The symbols move the elements like this.
at | i s c y e k n
w610 | w527 w637 w747 w507 w496 w522 w686
w917 | w486 w496 w945 w682 w637 w782 w224
w269 | w645 w999 w224 w34 w52 w993 w945
w241 | w560 w52 w686 w440 w999 w291 w747
w450 | w861 w169 w495 w535 w196 w41 w284
w390 | w506 w291 w74 w908 w993 w52 w392
w100 | w496 w486 w69 w588 w527 w310 w911
w577 | w89 w686 w52 w597 w224 w74 w637
w911 | w180 w849 w812 w45 none w39 w100
w626 | w291 w506 w663 w173 w745 w560 w888
w637 | w400 w610 w265 w430 w917 w76 w577
w560 | w241 w983 none w446 w812 w626 w330
w1 | w385 w396 w682 w945 w500 w267 w34
w392 | w29 w369 w76 w919 w93 w265 w390
w486 | w917 w100 w913 w820 w400 w996 w849
w861 | w450 w267 w337 w469 w732 w396 w975
w194 | w427 w191 w908 w74 w964 w597 w879
w169 | w267 w450 w95 w289 w743 w385 w237
w284 | w975 w237 w125 w745 w173 w84 w450
w503 | w908 w173 w427 w506 w237 w706 w743
w734 | w500 w276 w956 w77 w385 w743 w706
w125 | w604 w843 w284 w39 w741 w45 w495
w39 | w574 w436 w745 w125 w663 w911 w310
w500 | w734 w901 w430 w265 w1 w919 w538
w782 | w996 w79 w93 w363 w76 w917 w47
w645 | w269 w812 w849 w433 w983 w864 w913
w527 | w610 w400 w330 w994 w100 w315 none
w217 | w237 w975 w964 w993 w908 w34 w267
w204 | w69 w945 w496 w396 w747 w469 w999
w436 | w47 w39 w864 w843 w37 w849 w996
w391 | w84 w34 w807 w999 w440 w975 w396
w37 | w74 w663 w506 w427 w436 w89 w240
w604 | w125 w964 w975 w574 w191 w807 w337
w496 | w100 w917 w204 w642 w610 w79 w180
w76 | w240 w522 w392 w879 w782 w637 w74
w93 | w289 w469 w782 w267 w392 w945 w993
w47 | w436 w574 w993 w964 w74 w224 w782
w642 | w588 w682 w396 w496 w507 w337 w807
w956 | w430 w994 w734 w400 w820 w976 w792
w976 | w879 w461 w743 w240 w95 w956 w427
w84 | w391 w433 w45 w812 w446 w284 w41
w310 | w79 w996 w535 w495 w315 w100 w39
w535 | w469 w289 w310 w450 w888 w69 w745
w69 | w204 w913 w100 w41 w330 w535 w812
w265 | w77 w747 w637 w500 w945 w392 w52
w52 | w983 w241 w577 w538 w269 w390 w265
w745 | w761 w864 w39 w284 w626 w812 w535
w267 | w169 w861 w363 w93 w919 w1 w217
w291 | w626 w390 w989 w328 w761 w241 w369
w180 | w911 w224 w999 w807 w686 w574 w496
w989 | w663 w74 w291 w191 w574 w686 w522
w743 | w919 w196 w976 w29 w169 w734 w503
w538 | w706 w440 w597 w52 w34 w908 w500
w337 | w495 w363 w861 w79 w947 w642 w604
w888 | w369 w29 w315 w196 w535 w330 w626
w363 | w95 w337 w267 w782 w879 w682 w964
w945 | w913 w204 w917 w1 w265 w93 w269
w682 | w820 w642 w1 w917 w430 w363 w192
w849 | w224 w911 w645 w364 w89 w436 w486
w77 | w265 w330 w400 w734 w913 w29 w983
w400 | w637 w527 w77 w956 w486 w240 w89
w747 | w330 w265 w610 w901 w204 w369 w241
w45 | w807 w364 w84 w911 w451 w125 w588
w240 | w76 w315 w29 w976 w996 w400 w37
w993 | w864 w761 w47 w217 w390 w269 w93
w430 | w956 w507 w500 w637 w682 w879 w597
w289 | w93 w535 w996 w169 w29 w913 w864
w663 | w989 w37 w626 w741 w39 none w315
w686 | none w577 w241 w985 w180 w989 w610
w908 | w503 w328 w194 w390 w217 w538 w919
w506 | w390 w626 w37 w503 w864 w983 w29
w433 | w34 w84 w364 w645 w706 w237 w385
w522 | w315 w76 w369 w947 w79 w610 w989
w79 | w310 w782 w469 w337 w522 w496 w574
w451 | w985 w792 w446 none w45 w741 w994
w706 | w538 w446 w792 w983 w433 w503 w734
w461 | w947 w976 w196 w315 w495 w994 w741
w843 | w964 w125 w237 w436 w427 w364 w95
w983 | w52 w560 w89 w706 w645 w506 w77
w330 | w747 w77 w527 w276 w69 w888 w560
w191 | w741 w194 w328 w989 w604 w985 w947
w237 | w217 w284 w843 w864 w503 w433 w169
w276 | w901 w734 w994 w330 w41 w196 w446
w495 | w337 w95 w450 w310 w461 w588 w125
w328 | w173 w908 w191 w291 w975 w440 w732
w29 | w392 w888 w240 w743 w289 w77 w506
w864 | w993 w745 w436 w237 w506 w645 w289
w427 | w194 w741 w503 w37 w843 w792 w976
w913 | w945 w69 w486 w385 w77 w289 w645
w315 | w522 w240 w888 w461 w310 w527 w663
w196 | w732 w743 w461 w888 w450 w276 w173
w224 | w849 w180 w269 w192 w577 w47 w917
w741 | w191 w427 w173 w663 w125 w451 w461
w41 | w396 w385 w588 w69 w276 w450 w84
w975 | w284 w217 w604 w761 w328 w391 w861
w95 | w363 w495 w169 w996 w976 w820 w843
w807 | w45 w192 w391 w180 w985 w604 w642
w192 | w364 w807 w34 w224 w597 w964 w682
w964 | w843 w604 w217 w47 w194 w192 w363
w812 | w999 w645 w911 w84 w560 w745 w69
w879 | w976 w947 w919 w76 w363 w430 w194
w369 | w888 w392 w522 w732 w469 w747 w291
w385 | w1 w41 w820 w913 w734 w169 w433
w947 | w461 w879 w732 w522 w337 w507 w191
w34 | w433 w391 w192 w269 w538 w217 w1
w901 | w276 w500 w507 w747 w396 w732 w440
w919 | w743 w732 w879 w392 w267 w500 w908
w574 | w39 w47 w761 w604 w989 w180 w79
w820 | w682 w588 w385 w486 w956 w95 w364
w440 | w446 w538 w985 w241 w391 w328 w901
w396 | w41 w1 w642 w204 w901 w861 w391
w994 | w507 w956 w276 w527 w588 w461 w451
w173 | w328 w503 w741 w626 w284 w446 w196
w792 | w597 w451 w706 w89 w364 w427 w956
w588 | w642 w820 w41 w100 w994 w495 w45
w89 | w577 none w983 w792 w849 w37 w400
w507 | w994 w430 w901 w610 w642 w947 w985
w74 | w37 w989 w390 w194 w47 w577 w76
w732 | w196 w919 w947 w369 w861 w901 w328
w446 | w440 w706 w451 w560 w84 w173 w276
w364 | w192 w45 w433 w849 w792 w843 w820
w597 | w792 w985 w538 w577 w192 w194 w430
w996 | w782 w310 w289 w95 w240 w486 w436
w999 | w812 w269 w180 w391 w241 w761 w204
w985 | w451 w597 w440 w686 w807 w191 w507
w761 | w745 w993 w574 w975 w291 w999 w469
w469 | w535 w93 w79 w861 w369 w204 w761

The rows follow the links: the fewer symbols apart two elements are, the more alike their rows tend to be.

Each row is also shifted at random along 3 hidden directions that mean nothing.

Rows with their elements:
(-245, 125, -4, 20, -48, 34, 41, -111, 17, 144, -47, -38, 154, 20, 183, -58, 36, -181, -21, -56, -23, -58, -33, 72, 149, 5, 22, 111, -180, 36, -5, 178, -143, -16, -83, -115, 170, 21, 21, 44, 99, 47, 116, -55, -1, -110, 145) -> w337
(32, 34, -52, 67, -86, 42, -15, -49, -8, -88, 169, 10, -62, -11, 84, -98, 18, 137, -71, -75, -164, 30, 214, 108, -202, 77, -6, 206, 89, -113, 31, -46, 81, 80, 48, 113, -52, -41, -147, 117, -132, 6, -9, -5, 111, -83, 182) -> w500
(-300, -31, -110, 125, 54, 88, -65, 29, 32, -109, 75, 24, -100, 37, 31, 86, 102, 5, -51, 134, -38, 72, 119, -77, -156, 86, -15, 62, 191, -71, 108, -7, 95, 97, 219, 156, -104, 8, -153, 130, -41, -55, -6, 52, 133, 40, -8) -> w706
(-90, -157, 76, -44, -29, -152, 58, 44, -1, -38, 41, 27, -104, 32, -190, -9, -233, 274, 25, -32, -76, 7, -195, 23, -32, -91, 94, -102, 69, -141, -207, -177, 85, -79, -34, -29, -255, -108, 52, -157, -93, 138, -27, -79, -52, 158, -163) -> w269
(123, -145, 58, -125, 137, -39, 29, -10, -73, 170, 109, 6, 52, -73, -38, 80, -122, 164, -23, -9, 74, 84, -31, -31, 47, -122, -1, -1, -133, -37, -61, -68, 179, -132, 12, -40, -250, 16, -9, -3, -129, 33, 18, -26, 3, 57, -148) -> w999
(-388, -28, 113, 297, -124, -73, 52, 34, -52, -78, 141, -33, -189, -8, -37, 24, 29, 27, -81, -110, -163, 88, 162, 133, -34, -17, 42, 116, 57, -20, -50, -49, -29, 54, -23, 46, -75, -10, -105, -63, 92, -17, -113, -241, -25, -163, 142) -> w385
(123, -12, -47, 50, 123, 18, -90, 197, 70, -184, -77, 71, -111, -15, -193, -16, -85, -86, 197, 123, 241, 139, -83, -16, 124, -118, -73, -151, -20, -34, 5, -118, -25, 11, -77, 44, 35, -15, 225, 32, -23, 15, -55, 28, -29, 269, -192) -> w849
(631, -150, 31, -97, -174, -75, -13, 59, -51, -66, 21, 35, -40, -183, 55, -101, -230, 154, 113, -197, -31, 111, -65, 5, 87, 18, -251, -115, -6, 42, 24, 17, -67, 26, -121, -177, 21, -26, 191, -32, -189, -26, 70, 124, -101, -47, 15) -> w610
(-125, -51, 73, -203, 178, -50, 15, 87, -35, 131, -5, 49, 80, -106, -140, -8, -104, 70, 48, 9, 121, 66, -117, -90, 120, 19, -78, -49, -137, -6, -67, 21, 30, -59, -154, -42, -59, 60, 191, -28, -186, 146, -54, 114, -148, -67, -170) -> w180
(102, -20, 90, -91, -15, 60, 99, -67, 54, 107, 12, -15, 94, -2, 165, 3, 20, -58, -118, -108, -72, -186, 190, 123, 85, -15, 41, 152, -154, -90, -96, 92, 103, -42, 1, 103, 31, -44, -42, 116, 112, -42, 130, -123, 103, -53, 219) -> w861
(27, 37, 49, 192, -183, -21, 9, -81, -29, -14, 29, -54, -92, 77, 89, -12, 119, -9, -153, -63, -183, -78, 99, 16, -113, 25, 82, 111, 134, 42, -15, 7, -46, 20, 70, 28, -18, -60, -213, -72, 161, -91, -47, -139, 71, -128, 179) -> w743
(389, 166, 8, 76, -45, -130, -30, -95, -183, -29, 118, -38, -21, -10, -120, 17, 58, -93, -74, -63, -2, -51, -143, 29, -50, 104, 42, 19, 124, 159, 59, 13, -138, 28, -183, -101, 130, 64, -83, -143, 26, 47, -244, -58, -267, -250, 16) -> w240
(-113, 197, 2, -120, -77, -112, -51, -150, -143, -48, -23, -56, 47, 103, -67, -167, -65, 49, -18, -88, -41, -167, -185, 41, -1, 17, 146, -6, 90, 133, -16, -81, -107, -9, -184, -115, 127, -53, 86, -161, 77, 70, -118, 1, -193, -29, 83) -> w76
(-253, -121, 31, -99, -124, 28, -25, -36, -139, -184, 45, 95, -149, -27, 67, 2, -40, 95, -46, -57, 102, -56, 200, -38, -25, -70, -66, -106, 98, 181, 196, -103, 131, 45, 59, 23, 10, -82, -39, 104, 83, -279, -21, 192, 32, 133, 142) -> w330
(112, 114, -79, -120, 172, 94, -10, -69, 77, 217, -92, 12, 196, -15, 146, -30, 91, -96, 16, 74, 50, -11, -16, -103, 56, 127, 14, 9, -125, -16, 2, 246, -54, 5, 139, -16, 32, 91, 70, 103, -36, 166, 174, 73, 113, -118, -63) -> w191
(39, 126, 2, 39, -122, -7, 2, -146, -14, -68, -5, 21, -7, 125, 174, -85, 36, 63, -93, -72, -131, -157, 135, 69, -88, 91, 143, 136, 102, -19, -77, -1, 49, -2, 18, 156, 14, -89, -102, 43, 116, 6, 11, -115, 62, 2, 225) -> w919
(33, 130, 49, 136, -222, -26, 73, 46, 56, 58, -34, -48, 54, 4, -25, -161, -51, -51, 18, -125, -117, -72, -201, 126, 25, 55, 42, 74, 20, -73, -215, 98, -181, -34, -136, -96, 149, -31, 69, -136, 0, 140, 28, -285, -140, -193, 61) -> w363
(232, -110, 30, -19, -115, -116, 84, -84, -40, -9, -76, -18, 9, 120, -71, -61, -123, 211, 7, 14, -122, -132, -230, -43, -103, 8, 237, -134, 178, -114, -167, -147, 33, -122, 31, -104, -233, -100, -98, -283, -11, 106, 34, -49, -21, 86, -74) -> w390
(223, 35, 136, 58, -5, -121, 96, -56, -140, -54, 122, -61, -34, 31, -118, 107, 50, -41, -90, -35, -38, -122, 47, 103, -46, -122, 111, 93, 61, 40, -17, -125, 67, -122, -104, 41, -10, -67, -193, -131, 54, -58, -225, -144, -108, -82, 81) -> w289
(20, 165, 2, 253, -70, 4, 42, 90, -7, -3, 22, -46, 22, 23, -72, -47, 149, -254, 26, -22, -45, 39, -52, 59, 58, -41, -25, 116, 6, 45, 8, 85, -189, 17, -105, -12, 199, 35, -40, -88, 107, 32, -133, -197, -82, -221, 41) -> w95
(-47, 51, -120, -76, 163, -35, -114, -109, -108, -89, 119, 2, 4, 11, -38, 55, -21, 155, 13, 101, 24, 17, 14, 25, -164, -44, 102, 12, 126, -113, 85, -129, 129, -125, 51, 77, -235, -49, -94, 102, -220, 43, -78, 112, 29, 128, -24) -> w52
(-179, 37, -112, 78, 5, 102, -104, 136, 78, -79, -67, 31, -73, -65, -4, -25, 142, -66, 74, 133, 54, 99, -7, -98, -96, 176, -117, -39, 87, -61, 32, 13, -116, 110, 130, 107, 63, 20, 63, 36, -128, 50, -8, 113, -8, -65, -140) -> w792
(-33, 72, 67, 10, 70, -28, 133, 2, 19, 167, 18, 65, 112, 48, -30, 23, 74, 77, -137, 66, -124, -171, -59, 52, -96, 116, 158, 190, 64, -219, -282, 14, 105, -67, 30, 139, -124, 1, -144, -129, -114, 208, -6, -89, -9, -215, -51) -> w217
(-244, 248, -81, 106, 87, 49, -46, 90, 24, -38, 90, -21, 36, 54, -6, -134, -2, -83, -11, -86, -35, 131, 56, 136, 16, 3, -30, 224, -60, -29, 58, 17, -105, 51, -167, -23, 117, 43, 154, 153, -72, 163, -20, -158, -55, -71, 78) -> w682
(-98, 73, -57, 1, 46, 166, -46, 148, 109, 8, -82, -10, 31, -51, 114, -152, -106, -90, 65, -100, 44, 103, 97, 93, 179, -38, -171, 62, -205, 55, 29, 64, -42, 77, -72, 23, 183, 44, 273, 249, 119, 32, 178, -5, 24, 143, 49) -> w642
(-13, -173, 136, 14, -19, -75, 53, -26, -117, -45, 126, -4, -125, -60, -61, 106, -137, 15, -78, -103, 17, 81, 194, 37, 31, -158, -70, -44, -70, 154, 107, -108, 56, -22, -88, -75, -69, -20, -80, -60, 97, -227, -57, -62, -22, 93, 32) -> w69
(250, -46, 93, -223, 208, -24, 24, -101, -84, 131, -17, 24, -4, -19, 0, 177, 127, 21, -122, 99, 125, -156, 73, -156, -49, 46, 34, -93, 82, 73, 79, 29, 204, -6, 120, 165, -104, 45, -112, -35, -38, -82, -17, 182, 34, 17, 9) -> w626
(20, -57, -11, 193, -99, 74, 93, 29, 118, -13, -43, -1, -16, 166, -54, 97, 116, -71, 39, 123, -58, -30, -24, -18, -86, -43, 97, 41, 47, -214, -123, -27, -20, -67, 169, 92, -95, -55, -174, -82, 128, 0, 44, -175, 167, 25, -76) -> w237
(-243, -103, 15, 192, -76, -73, 34, 64, 44, 68, 97, 19, -25, 20, -80, -43, -155, 208, -42, -37, -183, 146, -90, 17, -82, 3, 114, 80, -2, -220, -242, -33, 9, -24, 22, -57, -256, 7, -98, -118, -66, 177, 1, -192, 63, -78, -111) -> w34
(325, -44, -41, 36, 28, -19, 14, -114, -43, -92, -26, -13, -45, 122, -67, 102, 67, 19, 33, 150, 22, -63, -16, -107, -105, -68, 160, -81, 133, 25, 47, -146, 28, -68, 161, 20, -199, -91, -176, -72, 106, -6, -37, -8, 87, 232, -26) -> w506
(135, 20, 156, 68, -20, -112, 20, 84, -111, -126, 119, 15, -140, -51, -204, 43, -79, 93, -78, -64, -6, -30, 143, 142, -42, -42, -8, 63, 155, -13, -51, -155, 109, -38, -154, 109, 17, -37, -74, -69, -29, -8, -223, -81, -158, -33, 67) -> w913
(271, -44, -19, -107, 9, 156, -35, 12, 36, -64, 51, 57, -22, -33, 231, -37, 16, 84, -56, -109, -37, 15, 302, 64, -57, 57, -114, 94, -28, -57, 87, 8, 67, 60, 82, 183, -7, -72, -32, 290, 0, -137, 171, 148, 139, 79, 214) -> w901
(-153, 1, 63, -110, 254, 46, 51, -56, 35, 264, 37, -17, 202, 6, 117, 107, 161, -37, -120, 65, -46, -119, 26, -32, 12, 40, 78, 148, -138, -154, -90, 158, 126, -81, 68, 116, -94, 140, -148, 72, -81, 114, 63, -20, 135, -129, 22) -> w975
(-156, 159, 78, -106, 16, -81, 81, -111, -142, -19, 70, -46, 87, 98, -72, -7, 9, 56, -105, -70, -4, -238, -12, 160, -22, -96, 209, 125, 78, -9, -28, -124, 96, -112, -162, 36, 5, -93, -75, -75, 50, 25, -165, -97, -99, 94, 145) -> w93
(-113, 168, 1, 195, -239, 81, -62, 6, 77, -41, -139, 25, -107, 71, 17, -71, 156, -143, 22, -51, -54, -68, 34, 40, 8, 80, 12, 18, 115, 98, -10, 47, -143, 128, 11, 26, 221, -19, 57, 2, 171, -24, -62, -61, -77, -83, 106) -> w976
(51, -5, 76, -235, -78, -84, 27, -203, -192, 30, -34, 15, -3, 29, 98, -29, -19, 136, -119, -127, -26, -185, 80, -6, 11, -22, 127, -32, 23, 104, 17, -41, 142, -23, -32, -61, -20, -94, -37, -54, 114, -148, 116, 13, -5, 150, 158) -> w369
(-78, -182, 62, -4, 38, 108, 85, 149, 140, 126, -98, 44, 27, -45, 101, 6, -104, 73, -5, 5, -10, 72, 83, -27, 57, -4, -92, -14, -123, -177, -174, 3, 134, -20, 133, 100, -178, -1, 67, 140, 5, 13, 221, -15, 164, 108, -52) -> w391
(121, -133, 91, -63, 66, -34, 70, -79, -36, 121, 12, -9, 37, -3, -78, 179, 31, -79, -9, 98, 97, -59, -31, -60, 43, -174, 75, -97, -130, 69, -23, -1, 82, -166, 73, 4, -114, -10, -150, -117, 104, -68, 49, -23, 59, 88, -89) -> w745
(271, 134, 18, -132, 138, -37, 23, 35, 20, 37, -62, -1, 122, -1, -156, -27, -31, -26, 117, 94, 104, -112, -216, -10, 68, -29, 95, -72, 3, -119, -149, -19, -28, -100, -143, -4, -5, 8, 60, -87, -78, 245, -86, 3, -106, -23, -132) -> w47
(77, -3, -16, 82, -170, -54, -85, 88, -50, -227, 27, 12, -152, -72, -108, -73, -62, 40, 57, -58, 19, 60, -51, 39, -22, 33, -103, -107, 209, 92, 116, -144, -119, 70, -78, -60, 82, -47, 104, -114, -57, -82, -144, 74, -192, -29, -24) -> w400
(-43, 56, -178, 41, 33, 126, -48, -122, 52, -6, -90, -37, 88, 178, 112, -28, 56, -30, -19, 122, -73, -108, 68, 7, -126, -35, 194, 62, 41, -207, -7, -28, 53, -14, 209, 55, -145, -124, -88, 117, 113, 106, 153, -63, 278, 262, 33) -> w908
(-192, -68, 37, -114, -53, 24, 98, -88, 5, 248, -151, 69, 54, 19, 143, 10, 21, 133, -110, 25, -106, -133, -58, -107, -24, 103, 100, -45, 21, -37, -135, 117, 77, 58, 186, 3, -134, 17, -74, -43, 26, -9, 169, -34, 151, -27, -20) -> w328
(44, 1, 137, -61, -58, -96, 41, -97, -143, 120, -12, 24, -16, -113, -48, -3, 22, -69, -44, -96, 27, -115, -76, -68, 25, 96, -60, -96, 35, 288, 44, 141, -93, 27, -188, -121, 164, 85, 20, -205, -2, -53, -143, 101, -252, -281, -3) -> w315
(-102, -87, -54, -3, 75, 57, 65, 152, 71, 137, -29, 2, 63, -59, 81, -1, -68, -19, 65, -22, -9, 172, -96, -45, 106, 47, -69, -19, -203, -58, -84, 139, -36, 12, 30, -88, -58, 106, 172, 51, -93, 132, 155, -55, 62, -75, -155) -> w807

Where do the symbols, taken in turn from left to right, take each start?
Answers are names.
(-441, -77, 27, 148, 79, 72, -16, 178, 90, -55, 22, 69, -137, 34, -115, 84, 51, -21, -53, 60, 15, 84, 94, 6, -83, 58, 2, 26, 125, -164, -115, -39, 93, 89, 141, 233, -81, -36, -2, 27, 48, 23, -23, -78, 77, 47, -84)
c s e => w451
(-37, 184, -99, 23, 174, -4, -17, -40, 150, 21, -76, -40, 155, 89, -52, 10, 79, -113, 77, 107, 24, -31, -137, 1, 41, 13, 94, 113, -79, -146, -75, 106, -111, -57, 11, -16, 37, 73, 46, 35, -75, 222, 29, -93, 34, -36, -64)
i s => w125
(-157, 62, -102, 70, -195, -148, -124, -103, -108, -230, -3, -45, -53, 65, -32, -210, -174, 166, 90, -83, -69, 93, -123, 41, -36, -73, -2, -44, 48, 77, 179, -146, -191, 13, -152, -246, -7, -101, 95, -56, -72, -20, -62, -1, -92, 77, 67)
e n i => w849
(-24, 203, -121, 109, -70, 68, -70, -127, -5, -52, -47, -61, 87, 164, 123, -225, 96, -119, 5, -62, -133, -37, -85, 44, -1, 40, 124, 126, -19, 16, 3, 43, -172, 45, -32, -67, 139, -9, 65, 82, 96, 75, 29, -91, 38, -1, 104)
c y => w392
(-16, -41, -48, -146, 33, -76, -17, -155, -127, -72, 124, -38, 0, -80, 108, 23, -66, 209, -73, -82, 8, -31, 187, 73, -80, -40, 16, 10, -36, 84, 215, -83, 78, -18, 3, 8, -103, -2, -107, 142, -57, -121, 23, 154, 47, 40, 168)
i e s => w913
(217, 74, 77, -158, -8, -53, 56, -3, -113, 23, -79, -25, 143, -30, -41, -98, -115, -93, 42, -104, 138, -106, -86, 68, 189, -110, -13, -41, -150, 128, -1, 50, -25, -112, -201, -105, 159, -17, 123, -36, 38, 14, -3, -16, -106, 34, 44)
s e => w76
(12, -66, 40, -107, 45, 8, 26, 47, 40, 65, -110, 28, 108, -73, -151, 95, 51, -158, 95, 118, 142, -69, -181, -116, 132, -44, -37, -185, -69, 66, 2, 78, -12, -77, -37, -89, 105, 45, 35, -106, 20, -3, -51, 105, -99, 36, -150)
k c => w812
(-26, -158, 5, 51, 7, 51, 45, -115, 38, 201, -50, -12, 5, -16, 131, 105, 119, -44, -120, 33, -90, 6, -8, -150, -77, 85, 52, -6, -16, 27, -44, 115, 43, 54, 203, -28, -97, 77, -241, -137, 79, -33, 144, -13, 153, -140, -60)
n n y => w626
(-122, -89, -62, 29, 63, 96, -56, 46, 90, 56, -14, 34, 23, -111, 125, 72, 92, -85, 48, 43, 42, 134, 25, -131, -18, 177, -188, -66, -27, 38, 138, 124, -89, 142, 126, 4, 12, 160, 13, 104, -95, -23, 70, 128, 68, -159, -132)
k i e => w604
(103, -16, -59, -211, 192, -24, 7, -194, -85, 132, 15, 13, 126, 65, 75, 87, 65, 90, -45, 101, 55, -70, 16, -98, -54, -24, 156, -1, -89, 7, 81, 14, 164, -106, 150, -2, -168, -3, -107, 58, 11, -21, 90, 111, 141, 143, -20)
k c => w686
(-98, 58, 4, -119, -140, 47, 15, -16, 46, 151, -148, 56, 81, 36, 222, -214, 4, -36, -4, -113, -68, -86, 1, -7, 105, 110, -39, -13, -113, 75, -15, 160, -129, 98, -12, -70, 187, 6, 87, 34, 139, -22, 112, 32, 33, -74, 100)
e y e => w522
(-230, -145, -13, -70, 129, 178, -88, 51, 82, 7, -1, 85, -61, -57, 103, 102, 111, 32, -34, 82, 42, 17, 252, -115, -77, 111, -112, -52, 51, -35, 81, 67, 139, 106, 245, 191, -33, 45, -50, 143, -71, -125, 27, 224, 118, 4, 18)
y i y => w440
(6, -32, -20, -19, -10, 46, 68, 108, 203, 201, -139, -10, 162, -112, 75, -71, -6, -78, 109, 34, -23, -5, -220, -43, 136, 14, -35, -96, -154, -94, -229, 131, -80, -53, 9, -52, 66, 60, 114, -74, 2, 147, 122, -75, 42, -107, -110)
i s s => w125
(27, -4, -108, 222, -213, 113, -145, 136, 99, -236, -17, -14, -113, 7, 52, -100, 38, -121, 171, -27, -78, 129, 48, 40, -48, -20, -118, 41, 80, 38, 163, -2, -200, 132, 33, -92, 142, -27, 94, 120, 77, -121, 23, 1, 42, 66, 44)
n i c => w538
(57, -84, -64, 4, -5, 33, -128, -10, -44, -150, -4, 32, -93, -41, 54, -5, -48, -55, 116, -12, 98, 146, 83, -25, 90, -89, -167, -69, -51, 180, 278, -57, -90, 116, -58, -139, 113, -11, 105, 119, 5, -223, 11, 162, 19, 127, 25)
i e => w496
(265, 3, -36, -109, 158, -22, -16, -110, -32, 168, -74, -7, 91, -57, -3, 101, 82, -144, 40, 96, 137, -13, -109, -236, 66, 17, 0, -158, -34, 153, 91, 109, -41, -3, -16, -104, 16, 120, 17, -73, -2, -28, -20, 144, -36, -34, -193)
c i c => w989
(23, -157, -69, -63, 85, 43, -4, -16, 67, 137, 101, -2, 32, -146, 211, 54, 29, 128, -78, 47, -97, 93, 106, -21, -104, 115, -107, 56, -29, -104, -40, 67, 113, 57, 171, 78, -235, 36, -112, 69, -231, 32, 97, 122, 139, -127, -39)
n y => w747
(106, 76, 138, 133, -85, 64, 139, 43, 49, -52, 45, 2, -90, 34, -2, 47, 111, -125, -62, -27, -94, -104, 189, 106, -27, 20, 18, 144, 73, -95, -93, -19, 47, -10, -4, 222, 80, -48, -166, -17, 116, -13, -109, -152, -48, -108, 168)
k n => w433
